[ -42  -26 -214 -124 -101   68   15  367  262  153   52  273  -19 -260
   92  145  207   43   49  255  -97  -44  -28   78  329  111  -27  219
 -144  144 -200   21  180 -303  218 -116  210  -11 -133  -34  117] : (69)
[  61  -27  -58 -228   15  112  -43  108  252   15  155  369  -83   15
  -30  168  242  -80  212  -53 -100  212  -51  -98  408  -73   53  241
 -278  134 -151    2 -102   97 -135  122  243  299  -42   86    6] : (20)
[ 111  143   73 -143    8  113  104 -117 -127 -186  -96  178  -26   24
   70   57   46  -37 -164 -130  151   87   40 -149  -49 -127   18  115
   64 -228  151  172 -158 -182  -38  -84  -29  146  -60  200  -72] : (21)
[ -17   76  -47 -108  -52  181  -65 -110  127 -176   14  107  -60  -17
 -165  148  163   45  230    4   35  182  -48 -170  220  -61  167  182
 -118  -40   42   40  -84  -59  -62   81  296  208 -114   99 -136] : (161)
[ -84   71  -13   40    1   21 -108 -135  254 -109   41  100  -93  -36
  256  287 -303  -10  250  -66 -137  178 -214  -76   70   44  -88  219
 -254  -26 -130  431 -231  165   -1   82  237   75   45  110 -118] : (17)
[ -32   84   47  -25  137  142  -69 -205 -252  -36  114    1 -211  -62
  239   23  -84  -88  -39  -73   27  137   61 -174   19 -313  -31  -88
  -65 -174   46  215 -304 -149 -123  -27   74  -13  -89  145 -110] : (19)
[ 251 -195  247  127  -11   68  -78  374 -212  311  302  116  364 -308
 -212   84  208 -279 -392  -82  -89  558 -303  -54  122  469 -256 -133
    9   -2  201  -82  169 -571  -30 -331  142  -61   60 -218 -241] : (21)
[ -57  121    9  -35   35   44  -16  -64  -15  -14  -32   19   38   59
  102  -19    2   66  -12  -56    9   29  195  -84  -68  -80 -136   78
   13 -193   80  217 -135  -53   71  -18    4   -6   17   33  -15] : (17)
[-188   65   98  -41  -19   12  -76   -2  103    4   97   66 -103    5
   13  128  142  125  341   60  -22   32  -76 -107   -9   43   82  384
 -245   10 -173   59  -75  291  175  188  266   20 -105   93  100] : (69)
[ 352  171 -172 -197  -25   18 -112  391  451  225   -9  352  132    8
 -410  182  544  -82 -177 -453  -88   24  140 -273  220 -171  -72  240
  -18  242  312 -503   84 -274 -206 -247 -127   80  285 -103  188] : (159)
[  91   36   79 -103   18   63  157 -120 -217  -95  -99  -51  -70  -77
  189   76  -66   39 -142  -27  128   47  120 -144   20  -89  -31  124
    0 -129   10   64 -252   12  -15   89 -117  -66  -65  135   52] : (19)
[   1   99  -78 -223 -127   64  -89   70  462 -250 -169  216 -178   -9
  -95  136   63  212  191   62 -189  121   25 -120  106  184   86  524
 -169  -56  -72   -7    8  133  200   68  208  166  -90   21   30] : (17)
[ -62   52  -24  -50   38    7  -83  -12  -44  -87 -120  -26  -32  -60
   34   89   89  -99  -44 -153  104   58   69   14   81 -146   53  158
  -71 -175  101  -21 -216  -22  -45   49   78   -6  -26   41   71] : (161)
[  66  106 -115 -164  248   79   73  213  462  257  -87  326   38  -71
  356   70 -120   74  347   66   19  -69  170 -113  433 -218 -102   74
 -328  364 -148   -5  -41   66  -25  263  199   15  315   54  -11] : (60)
[-139  -27   59   38  -52  112 -285   46   75   57   56   61   24 -196
  240  150   50  -90  239  -98  -61  212 -149 -159   81  102  -29  265
 -329   55   59  202    7  -11  157  186  233   -8 -161   69  -52] : (159)
[  72   -3 -120  -40    6   -2 -210  -67  396   42   76  115  -23  -85
  212  226 -128  -75  379  -83  -40  202  -31 -145  304   74  -45  260
 -316   25 -133  149 -157  290 -150   17  274  101   84   95  -31] : (69)
[  72  -65  -85   -7   48  100 -107  -82   -4  160  130  178  -41 -282
   -5  156 -135   20  459  -80  -66  176   60 -181  332  234  -76    4
 -318   70  -75   21  -25  474   40  355   34  212 -341  -53   31] : (60)
[ -41   46  104 -129   53   93    6  -21 -134  -87  -85   -1   70  112
  -24   21  181  -85 -170  -31  234  126  -12  -34  -87 -138    6  244
  -37 -394   22  155 -269 -171   14  -45  136   46   65  145    2] : (43)
[ -56  212  156  197  194 -163 -264  386  207  420  291 -147  256  220
   11  308   77 -292   22 -288 -105  186  108   -4  133 -551 -257   72
 -370  -68  428  266  176 -133 -521 -349 -267 -240  587 -154 -205] : (178)
[-275  -51  -48 -131  -99   33  -48  127  177   30 -159  148 -152  -30
   86  299  176  230   30  145 -151  -64 -197 -118  191    7   28  424
 -181  124  -80  127    2 -121   91  129  332   47 -100  -34   21] : (69)
[  42  344  115   -2  149   16  -23 -112 -187  -38  224  -13 -139  102
  104   -6   26   25 -136 -152  119  153  -11  -63  -93  -74  -27   67
  -52 -273   65  155 -238  121  -68  106 -200 -122  178  184  -22] : (112)
[  44  166  159    1   75  131  137 -257 -220 -174  -85  -71   96  116
   80   69  124   14   27  -40   25  135   -4 -191   16  -23   -5  137
   35 -116   69  106 -231  -14  -45  164    7   67   40  103  -63] : (20)
[ 151   91  142 -186   18  171   10  -53 -121  -79  -21  165   17 -135
  104   46  -19 -126 -125 -176  180  130  118 -214  144 -288  -81  -67
    8 -297  131  134 -160 -208  -83  -34   -9   53 -176  233 -155] : (161)
[ -10  -80 -457  -82 -377 -121   98  311  241  471  -91  255  269  209
 -362  -28 -221  -22  198 -130  246 -265 -342 -284 -291  335 -101  122
 -406   19   65   71  109  302  -55  163  -13  137  -23  115  115] : (60)
[ -63  195  160 -104   75  -31 -142  -21  115 -205  -44   60   -3   -1
  213  253   66   25   45 -113   -5   69  -26 -111  266 -289   71  229
 -117  268  -64  118  -26  295  -62  405   49  148  142  191  132] : (204)
[ 150  309  400  188   69  -18   13  409  152  129  -11 -154  303   40
  -37 -171 -184 -181 -113 -497  553 -106 -270 -134 -883 -112 -278  150
  186  -87  187  -57 -255 -280 -164   36   75 -146  468  232   69] : (204)
[ 299  -73  393 -177   27  269  -10  499 -224 -101  376  279  179  219
 -452 -317  415  -38 -371 -323  203  245 -142  169   44  299 -249   64
  192 -161   97 -195  123 -132    5    6 -127  265  213   75   73] : (178)
[ 151  274  -84 -141  154  213  168   -6  -47  103 -193  151  -27  -10
  368  -34  -72  -84   18  134  178   47  -50 -190   46 -344    3  -85
   -3 -102  126  285 -251 -332  -22  -21   38   94  261  291  -14] : (43)
[ 106  125  -97 -235  -49  150  183 -179   73  -11 -111  122   22  -29
  242   59 -196  -82  121 -109  242  238  -51 -221  -42  -55   76  136
  -23 -152   22  141 -336 -107   97   74   17    7  -78  281  -58] : (20)
[  49  151 -169 -101   52   16    1  131  262  132  154  180  -50  -89
  280  139  -72   70  126  -63  133   29   58   39  104 -108  -34  106
 -148  -34   13  164  -57   11  -64  -49    9   11   94   97   -1] : (69)
[ -80 -180 -257 -109 -106 -299 -102   36  426  -24 -218   81   87 -112
  281  226 -460 -307  152  308  -37 -101 -374  -65  164 -200   34   74
 -163  239 -404  239   46 -372  -12  -20  383  185 -299  221 -105] : (178)
[  20   22  111   86   73   -9  -82   53   25  -69  -48  106 -161  -26
  101  -11  -31   56   17  122  -35   23 -167 -147   -3  133    5  177
 -145  119 -178  145 -174  279  -42  219  163  148  226  105   66] : (112)
[ -67 -231 -292   69 -162  436   66  106  -41  640  107  287  -40   -3
  162   28  508 -142  -40 -125 -142   92 -548 -114  303   80   93   -8
 -495  314  195 -242  273 -632  -77 -250  249 -233   64  -30 -107] : (23)
[ -55   35   96 -160   37   49   18    9  300  -12 -133   95   60   -1
  143  181 -100   61   82  -56   17  119   36  -34  236   16 -106  275
 -136  -21 -122  120 -154   32   11  242   88  -61   34   35 -108] : (21)
[ -15   94  -34  -36   84   60  -26  -48 -149  -60   17  -31    5  155
  123 -131   45  -59  -80  -65  142   37  108    1 -121  -68  -22   19
  -24 -212  112  102 -178  -31  -30   32  -95  -65  142  122  -80] : (20)
[ 141   70   -6 -110   57  172   62  -35 -159   73  -40   76   56   14
  149  -27  114  -38  120  -29  202  -13  -36 -200  -49  133  -99  237
  -38 -186  103  170  -35  -85  114  139   35  237 -183  217   93] : (21)
[-141  273  169 -112   91  -69 -187   59  266 -161  101   -7 -137   23
  156  280   85  190  183   57  -15    5  127   34  127 -150  -24  325
 -202  -40  -91  194   39  275  -40  201  175  -74  207   56  -30] : (43)
[ 130  196    2 -148   30   63  105  -55  -74  -40  -83  160   29  -13
   45   44   33  -93  -70  -33  180  185   73 -154  -66 -182  -18   45
 -105  -77  190   62 -227 -251    1 -112  -20   20   94  185    0] : (43)
[ -46   92 -300  -64  -43    1 -131   26  329  138   75  343  111   35
  189   57   39  160  302  -40   81   45  -99 -112  316   59  -30  110
 -327  167  -14  116   26   58  125   65   74  108   46  135   13] : (60)
[-122  113  312  -78  124 -266  258  317  100   20  358 -343  423  338
  -18 -153  217  211  -61  -29 -214    3  -25  374   44 -463 -195  -19
  -12  830  -42 -547   10   71  207  413 -126 -331  300  -43  263] : (23)
[-151  -42  233  251  -34 -278  165  191 -265 -231  -49 -137  271  111
 -144  192 -114  233 -345   91 -473  365   78  164 -226  314 -376  453
  -96  409  -15  -13  185  -71  195  139 -228 -115   68 -263   15] : (21)
[  49   68  124  -84   15  158  110  -58 -277 -112 -247   92  149  176
  -35  -84    5  -12 -172 -224  270   73  -50 -210 -141  -32  -90  154
   27 -112  194   34 -179 -117   67  169  -85   99   83  229   35] : (19)
[ 173  422 -398  -71  160 -379 -306 -219  899   10   66 -366  115  146
  300 -112 -325  105  -28  262 -491   21 -130   67   27  194  -35  -26
  -79  226 -279   25 -142  245  507  345  -72 -394  201  137 -124] : (43)
[ -41   32  110  -16  110  129 -273   57   95  -73  210  202  -78   33
   -7   31  137   36  288 -112  -14  123   84 -109  204    6  -65  134
 -224   16  -15   63  -39  169 -109  137   69  140  105   -9  -18] : (159)
[  40  136  161  -17  123  185   79   79 -160   59   95   78   88   11
  210   59   29 -163 -104 -158  190  150  -76 -147 -169 -154  -71  124
  -96 -212  138  295 -222 -193   -9  -18  -37   -2  142  162  -60] : (20)
[  24  144  407  -40  120  -36  -33  -67   62 -130  -50 -148  107  -24
   71  138  -44   37  -93 -225  161  296   24  -62  -29  -68 -111  224
   20  -38  103  105 -378  142  -59  358   77  -65  156  115 -180] : (112)
[  61  296  -45  -45  136   76   46 -110 -134  -29   -2   15  -16  -28
  206   17   46   89   50   26  213  104   93  -79  -35 -183   -7   73
  -48 -236  100  204 -122  -16  -10   75   33   74   62  218   88] : (159)
[ -13  132  -70 -149    0  105   80  -86 -132  -94  -67   23 -153   28
  277   84   17   39 -182   50   92   69   17  -96  -45  -86   50  232
   14 -249   -7  208 -259 -218    5  -37  -37  -85   45  195  -61] : (69)
[  29  230 -102   57   55 -137  -74  -33  319   20   -8   33   85   59
  -60  196 -169  149  135 -175 -161  132 -264 -170  190   51 -109  256
 -280   32   74   79  -52  194   77  280   40   72  -86   82   43] : (161)
[ 315  -70  158 -199  -45   39   20  136  272   74  -91  127  324  -91
  181   77 -534 -401 -172  -92  221  442  113 -102 -101 -733 -203 -216
  -19 -145 -181  195 -110 -165 -467 -273    1   75  256  375 -415] : (43)
[ 138  212  -98   -1  156  147   89 -105   14  114  -41  133   50   16
  212 -103  -95 -111   -2  -63   56  140  -25 -135   57 -232  -15 -164
 -129  -48   86   65 -267 -153   -2  -22  -82  -83  188  193  -79] : (204)
[  38   93 -138 -127   93  160  -74 -147  100  185  101  172  -96 -105
  342   55 -130 -202  348 -207  127  100   77 -160   83 -239   66  -64
 -179  -56   33  122 -249   23  -14    1   61  -21  -38  182 -129] : (60)
[  30 -213 -337 -174  -60   41 -129  507  445  270  121  550  610   83
 -164 -275  -50 -502  -62 -535   95  -65   57  -33    9   80   59 -110
 -268 -315   24 -295  116  -13  245 -466   81  -77  219 -263   21] : (23)
[ 163  -62 -328 -341 -153 -490   61 -189  108  -52   79  351 -477  -27
  194  191  -18 -221 -422  194 -619   80  -74   35  619 -318   70 -401
 -255    5  143 -155 -275 -426 -355 -801 -131 -185 -298  -96 -143] : (19)
[  31   82  186   60  173  214  131  -95  -99   48   61  -23  149  -12
  127  -51  -19  -20  -43 -182   33  143  -74 -160 -145 -182  -63   52
  -66 -177   59  143 -338  -51  139   81  127   -9   18   87  -45] : (17)
[ 178  140    2 -126  138  153  188   11   68  188 -162  163  118 -101
  187  -25   43   26   34   37  263   34   50 -178  109 -106   -7   21
  -56 -196   25   65 -181  -40   63   22   39   65   94  136  117] : (204)
[ 378   30  -29  154  248  146  -65   21   63  375   54   27  201 -177
   42  107  -13 -340  108 -591  173  249 -189 -351   27 -271   74   -1
   29 -153  241 -160 -167  -53 -374   62  -79  306  -70   61  -91] : (20)
[ -80  154  -12  -74  -56   88   -6 -120  139 -137 -125  236  -44  120
  176  129  -19  111    0  -62 -204  144 -399 -167  156  170    0  237
  -19   44 -112  207 -292 -238  181  261   -2   97  -89  132 -151] : (19)
[ 104  184   27 -149  132  124   35   -6  -10   11   10  202  -33    1
  195  -61  -85   45    0  -14  107   43  278 -181   94 -176 -135  -87
 -117 -220  128  183 -195  -26  -73  -12 -148   -7  153   89  -75] : (17)
[  97  211  174 -119  143  160  118 -105  -46   -2 -261  163 -110   38
  102   72  -22 -114  -56 -118  156   97   36 -135  -50 -295  -35   -4
   34  -70  131  150 -302 -237 -181   43  -19  104  193  173  -72] : (178)
[  97  113  114 -130   75  119  162   34 -124 -115 -107   90   76  -10
  154  -10  -64  -58  -90  -59  222  121  117 -121  -27 -270  -58   51
   -3  -74  122   68 -242 -208  -45  -10  -32    7  129  187  -24] : (204)
[-103   92 -168   41   43   18  -95 -122  147   -6   93   62  -61   51
  100  192 -197   75  160  -90   77  333  -12  -24  126   72  -12  286
 -396  -65  -15  170 -212  135 -125  107  -62  -73  125   60  -76] : (69)
[-174 -167 -183  -49 -150 -117 -301  251  349   19  -46   52 -150 -177
  109  123  -10   63  118  -23  -60   42 -103   36  192  -34  107  344
 -372  144  -49  -83  121  142   41   95  283  -28 -149   16   34] : (178)
[ 249   68  463  -95    8  -81  -55  186  152 -319   -9 -101  -28  -48
  -26  236  112 -102 -601 -254 -684  185 -224 -185   30  112 -246  497
 -131  422   43  -61 -220  138  302  268  -66 -121   32   18  159] : (19)
[ 101 -340 -101  116 -254  181   58  798 -151  712 -258  379  144 -237
 -110 -301  273 -461 -352 -110  460  199 -268   22 -254  212  -54  101
   49 -352   76 -146  210 -715 -170 -711  138  -11  277    6  278] : (20)
[ -68  168 -134  -61   39  -42 -138  219  370   92 -121  190 -236 -151
  210  163    3   46  183  164 -177  -42  107  -16  350 -149  -27  175
 -204  126 -258   72   17   92 -109   76  183 -109  253   24  130] : (159)
[ 126  -87 -306  -80 -374  130  -31 -139   43 -553  320  325  166  -80
 -339  249 -173 -461 -206 -235  -89  406  -63  209 -149  -82   80 -149
  112 -162 -210   54  -41 -292  -57 -851  279   53    9  116 -429] : (112)
[ -77   94  171  -77   -7   -8 -409  -13  314 -158   47  270  -40   33
 -100  225  142 -119  187 -202 -119  217 -113 -109  153  359  -69  380
 -226   53  -89  186 -221  210  124  282   18  162   -3   39  -24] : (69)
[ 149  163  135  -55  253   49    2  173  116   98   54   13  296   45
  328  -47 -139 -157  -27 -285  314 -110   12 -147    4 -242 -152    4
 -107 -133  101  219 -216   57  -54  270  -39  -16  295  203  -43] : (23)
[ -18    4 -101 -149   56   26 -271   79  455  -59  191  101  -97  -93
  -89  289   44   98   31  -56  -75  155  195  -85  247  170  -72  297
 -239 -159   13  231 -134   59  -18  -35  127  -27   44 -190  -93] : (159)
[-153   53 -118   67   66 -130 -188   21  246   36  140 -109  -67   17
  157  207  -73    4  129 -101   63  128   86  106  215 -216   65  233
 -377  -85   43  144   -7  151 -219  -40   74 -169  146   -6  -68] : (178)
[  88   49  238 -267 -273  -17   39   86 -270 -132  -32   61 -467  213
 -605 -123  667  -76 -188  -70 -499  -34 -547   18  290  532  244   27
  233  116  327 -585  143 -285 -111  251   60   44 -395  -86 -137] : (60)
[ -47   94  -35 -194  -85  -20   13  232  298   -6 -124  254 -149  -74
   78   -5  169   32  155  131 -168  160   79  -75  224 -102  213  283
 -240  166 -159  -95  -29  195   68  108  334   28  148   74  129] : (23)
[  74  113   15 -122  -50   24   17 -110  -56  -65   54   16   41   38
   36   59  -39 -147  -33  -68  209   88  -16 -113 -110   84  -26  103
  -49 -207  111  136 -102 -288   70  -29 -137  -81 -149  200 -130] : (161)
[-126   25 -384 -111   25    2 -155  295  144  280   74  188 -180   -1
  207  155   54  -25  375  113   81  -52  159   91  349  -57 -114  134
 -374  159  -14  -12    5  -25 -162  -11  -54 -117  298  -14  147] : (161)
[  29   62 -174  -42  -83  -15 -199  -52  325   84 -144  106    0  -31
    7  249 -119   67  223    8 -136  186  -50 -286  166  243 -134  268
 -243  218  -37  134  -15  128    6  212  112  101   46   43  -27] : (19)
[ -60 -117 -109  -80 -175 -169 -190  155  131  -31  -14  221  -16 -142
  -21  222 -127  -41  110  -18  -97  196   39   38  163   42 -218  221
 -222   73   -8  147  102   53   86 -120  151   96 -241  104    3] : (69)
[-162  264 -322  317  150 -406 -601  251  461  280  350   11  179  -52
  -36  241  -31 -219 -142 -263 -313 -232 -168  153  205  222 -187 -174
 -260  282   13  118  492  130   68  -37   81 -285  320 -261  105] : (19)
[  -6   93  -11 -102   68   61   14 -209  200   18  -21  158 -126   53
  183  109   62    5  347   30 -169  255 -112  -92  275   -3    9  269
 -169   83  -84   66  -38 -133  120  144  183  127 -284  168  -90] : (20)
[ 281 -268  145 -164   73  -40  -33  127  173  -43  112  414  385  -13
   42  110 -118 -196 -212 -379  162   45 -102 -250  629 -139  -78   37
 -304  276  -12 -108  431  -31 -118  172  -53  249 -190  194 -111] : (178)
[  26  -24  123 -130  -43  117 -185  176  327  -44   -8  134  -96 -191
    3  213  148  -48   44    7 -123  213   36 -118  187  -18   -5  402
 -176   35  -53   75   70 -192  182    7  166   -4 -174   92 -127] : (161)
[  59  188 -162  -99   61   85 -311   -7  526 -242  155  -49   15  -14
   72  130  -11   59  158 -172 -136   36  -35  -61  216   44  -30  253
  -85   29   80  155 -215   56  198  196  159    0  -11  109 -203] : (69)
[ -82   67 -365  -77   59  -12 -212   -3  366  253  103  116 -159  -12
  295   25   -7   34  531  -27 -129  -58  -64 -146  455   73   -4   62
 -272  160   49   45 -184   11   68  212  203  -61  -43   36  -43] : (17)
[-192    3   70   -7  -27  -45 -200  349    6   40  186  244   96   24
  107  -63  147  -12  203  -77  198    1 -124  -12  -11  241  -79  303
 -284   34 -199   90   17  141  139  320  240   56   98  124  132] : (23)
[ 260  217 -205 -126   90 -328 -336  353  620  167  215  -50 -131  -33
 -165  220  -70 -456  195  -58  102  -96 -301  339  328  209  -78   44
   -9 -667  -41  -74   50 -221 -364 -494  -75 -179  119  -80   31] : (159)
[  36   79   47  -80   45  146  112  -28 -114  -20 -144  130  -48  -92
  254   26  -18  -24  -53  -36   30   -9   57 -190  106  -22   63  124
  -47 -160  -19  139 -142   -3  157  140  -20 -106   24  148  -47] : (17)
[  79  164  253 -126   65  112   69  -33 -105   24  -43   19   31   20
  -19  -73  143  -67  -40 -148  106  147  154 -208 -109 -101  -78  144
   26 -190  163   38 -250 -112   -5  103   11    7  -72  124  -29] : (21)
[-126 -306   97 -283 -281   -6  222  369 -276  382 -231  332  139 -335
 -184  179  384 -375  -28    5  310  382   22   97  -13 -316   73   60
  -45   40  144 -495  182 -754 -222 -522  430  115 -328 -107  164] : (204)
[  72  193  -92 -154   71   -8  -46  -43  116   -6   -6   73  258  -27
   49    6  -95  -41  199  -95  117  122  263 -153   71 -138  -76   23
  -72  -31   53   82  -99   95  224  179    7   61  -62  147  -25] : (178)
[   2   37  -51  -83  -95 -169  -61  -15  102   19   72  188  -14 -135
 -175  213  236  168  271  -81   16  190  118  -99  300  144   14  283
 -268  179   25 -136   49  354  151  157   78  132 -256   18  287] : (23)
[  46  192  219 -162   83   76  137  -43    1   43  -95   85   16   75
  266  -59 -121  -49  -64 -103    1  127  120 -282  -92 -101 -148  206
  -41 -181   53  218 -283 -201   67  143  -90 -102  -45  170 -112] : (21)
